Here is a tiny trained network, its code and every weight. The questions are about switching its units off for an input and a class, where a switched-off unit gives its printed mean instead of its output.

import numpy as np


def w(rows, s, z=0):
    codes = np.array(rows[::2]) - 128.0
    scale = np.full(codes.shape[1], s)
    scale[-1] = z or s
    return codes * scale


def norm(h):
    return h / np.sqrt((h * h).mean(-1, keepdims=True) + 1e-5)


def f(y):
    return np.maximum(y, 0)


def log_softmax(a):
    a = a - a.max(-1, keepdims=True)
    return a - np.log(np.exp(a).sum(-1, keepdims=True))


def net(x, mask):
    res = np.array(x, float).reshape(1, 8) / 4 @ E
    u = 0
    for l in range(3):
        y = f(norm(res) @ A[l][:, :-1].T + A[l][:, -1])
        res = res + np.where(mask[u : u + 4], y, B[l][:, -1]) @ B[l][:, :-1]
        u += 4
    return log_softmax(norm(res)[-1] @ U[:, :-1].T + U[:, -1])


A, B = {}, {}
E = w([
[126,126,131,136,130,130,129,126],'x0',
[159,92,242,103,41,153,154,114],'x1',
[125,129,129,121,131,128,129,126],'x2',
[128,130,127,142,125,130,120,134],'x3',
[128,130,129,135,130,124,128,124],'x4',
[219,92,132,121,202,89,145,222],'x5',
[241,193,124,97,152,254,160,86],'x6',
[130,125,125,124,124,127,124,132],'x7',
],0.0055)
A[0] = w([
[11,142,116,147,64,127,105,82,92],'L0N1',
[77,178,104,127,93,174,129,36,3],'L0N2',
[65,150,30,137,191,82,125,126,179],'L0N3',
[99,184,10,125,176,158,130,99,117],'L0N4',
],0.013,0.0013)
B[0] = w([
[245,117,124,75,209,130,178,69,251],'L0N1',
[76,172,158,162,66,158,82,144,237],'L0N2',
[95,135,40,79,23,209,72,168,236],'L0N3',
[101,161,198,185,254,109,104,71,243],'L0N4',
],0.0085,0.011)
A[1] = w([
[112,130,74,186,183,82,148,163,30],'L1N1',
[51,91,202,179,147,60,150,196,7],'L1N2',
[75,108,93,148,65,102,102,251,92],'L1N3',
[106,30,107,90,73,50,135,167,79],'L1N4',
],0.015,0.0011)
B[1] = w([
[58,97,55,94,70,131,99,118,179],'L1N1',
[135,245,172,195,162,94,160,31,207],'L1N2',
[72,105,148,112,67,254,30,142,247],'L1N3',
[68,130,215,198,198,104,97,112,254],'L1N4',
],0.0083,0.0047)
A[2] = w([
[117,137,169,91,6,202,104,98,137],'L2N1',
[235,120,135,97,175,151,171,127,72],'L2N2',
[180,138,4,80,251,134,100,123,105],'L2N3',
[180,72,162,102,120,63,196,78,3],'L2N4',
],0.016,0.00043)
B[2] = w([
[177,91,97,110,137,52,203,153,241],'L2N1',
[58,118,68,105,123,178,42,123,229],'L2N2',
[211,92,175,123,92,39,254,137,247],'L2N3',
[66,115,109,149,65,186,65,221,187],'L2N4',
],0.01,0.014)
U = w([
[224,120,100,96,127,53,254,115,37],'0',
[85,69,88,100,66,184,61,190,254],'1',
[90,189,205,205,192,133,91,86,211],'2',
],0.0076,3.1e-05)

Each question gives the input, the list of numbers given to net, and the class t.
The units are the neurons (one row each of A and B). Each row of codes is followed by its name. A weight is (code - 128) times the scale printed after its matrix; where a second scale follows, it is the last column's (A, B and U).
mask holds one flag per neuron, layer by layer. A switched-off neuron (its flag False) gives its mean, the last column of its row in B, instead of its output. The means were averaged over made-up inputs and are rounded, as every weight is.
A unit's drop is (log p(t) with every unit on - log p(t) with that unit switched off) / (log p(t) with every unit on - log p(t) with every unit switched off).
The circuit of an input: a set's keep is (log p(t) with only the set's units on - log p(t) with every unit switched off) / (log p(t) with every unit on - log p(t) with every unit switched off). Starting from all 12 units, units are removed one at a time, each time the one whose removal leaves the highest keep (on an exact tie, the one counted first), for as long as the keep stays at least 0.8.
units of the circuit, in order: the units of the circuit, biggest drop first
k most important neurons: the k neurons with the biggest drops, biggest first
top k neurons in layer l: the k neurons of layer l with the biggest drops, biggest first
drop of u: that unit's drop, to one decimal
input [2,-3,8,-5,-2,4,0,3], class 1: 4 most important neurons : [L0N1; L0N3; L1N3; L2N3]
input [-2,0,-6,6,-6,2,-1,-5], class 1: most important neuron : [L0N4]
input [-5,0,-4,-8,-7,2,-1,0], class 1: 2 most important neurons : [L0N4; L1N3]
input [7,7,5,-8,-1,3,3,3], class 1: 4 most important neurons : [L0N3; L0N2; L1N3; L0N4]
input [6,-7,2,-2,5,7,-3,3], class 1: 2 most important neurons : [L0N1; L1N3]
input [4,2,-1,-7,-6,2,1,-3], class 1: 4 most important neurons : [L0N4; L0N2; L1N3; L0N3]
input [0,4,-1,4,6,1,-6,1], class 2: 3 most important neurons : [L1N4; L2N1; L2N2]
input [-3,-4,-8,5,0,-6,3,-8], class 2: 2 most important neurons : [L0N4; L0N2]
input [-2,0,-7,-5,2,-3,-8,-8], class 0: 2 most important neurons : [L2N3; L0N1]
input [-3,2,6,6,-2,8,3,1], class 1: 3 most important neurons : [L0N4; L0N2; L2N2]
input [3,1,-3,5,-5,-8,3,-3], class 0: 3 most important neurons : [L2N1; L0N2; L1N4]
input [1,2,5,-6,2,6,-3,5], class 2: 2 most important neurons : [L0N1; L0N3]
input [-7,-6,2,-1,-1,4,-4,-6], class 1: top 2 neurons in layer 0 : [L0N1; L0N3]
input [6,-6,6,-5,0,-4,4,0], class 2: units of the circuit, in order : [L0N4]
input [0,5,8,1,8,8,-3,2], class 2: top 2 neurons in layer 0 : [L0N1; L0N3]
input [4,-3,5,6,-8,-5,3,3], class 2: top 2 neurons in layer 0 : [L0N4; L0N2]
input [0,-6,2,-1,8,5,-3,-6], class 1: top 2 neurons in layer 0 : [L0N1; L0N3]
input [0,3,1,-1,0,1,8,0], class 1: top 3 neurons in layer 0 : [L0N2; L0N3; L0N4]
input [0,-4,0,0,-4,0,8,5], class 2: 3 most important neurons : [L0N4; L2N1; L0N1]
input [2,-7,-2,1,-8,-8,8,-1], class 2: 2 most important neurons : [L0N4; L0N2]
input [7,7,0,8,5,5,-7,4], class 2: top neuron in layer 1 : [L1N2]
input [-6,-1,-5,7,4,-3,-7,3], class 0: 2 most important neurons : [L0N1; L2N3]
input [0,-1,3,-6,0,-1,-6,-3], class 0: top 2 neurons in layer 0 : [L0N1; L0N3]
input [6,7,5,-6,-2,4,6,-3], class 1: top 2 neurons in layer 0 : [L0N2; L0N3]
input [7,-3,4,5,7,-8,2,-1], class 2: top 2 neurons in layer 2 : [L2N3; L2N1]
input [2,-3,-3,-8,-5,-7,-3,-7], class 0: drop of L0N1 : 1.0
input [1,-7,4,7,0,-2,-7,-6], class 0: drop of L2N2 : 0.0
input [-7,-5,-5,3,-3,-7,-2,-1], class 0: drop of L0N1 : 1.6
input [-8,-5,3,-1,-8,-6,-6,-1], class 0: drop of L0N1 : 1.6
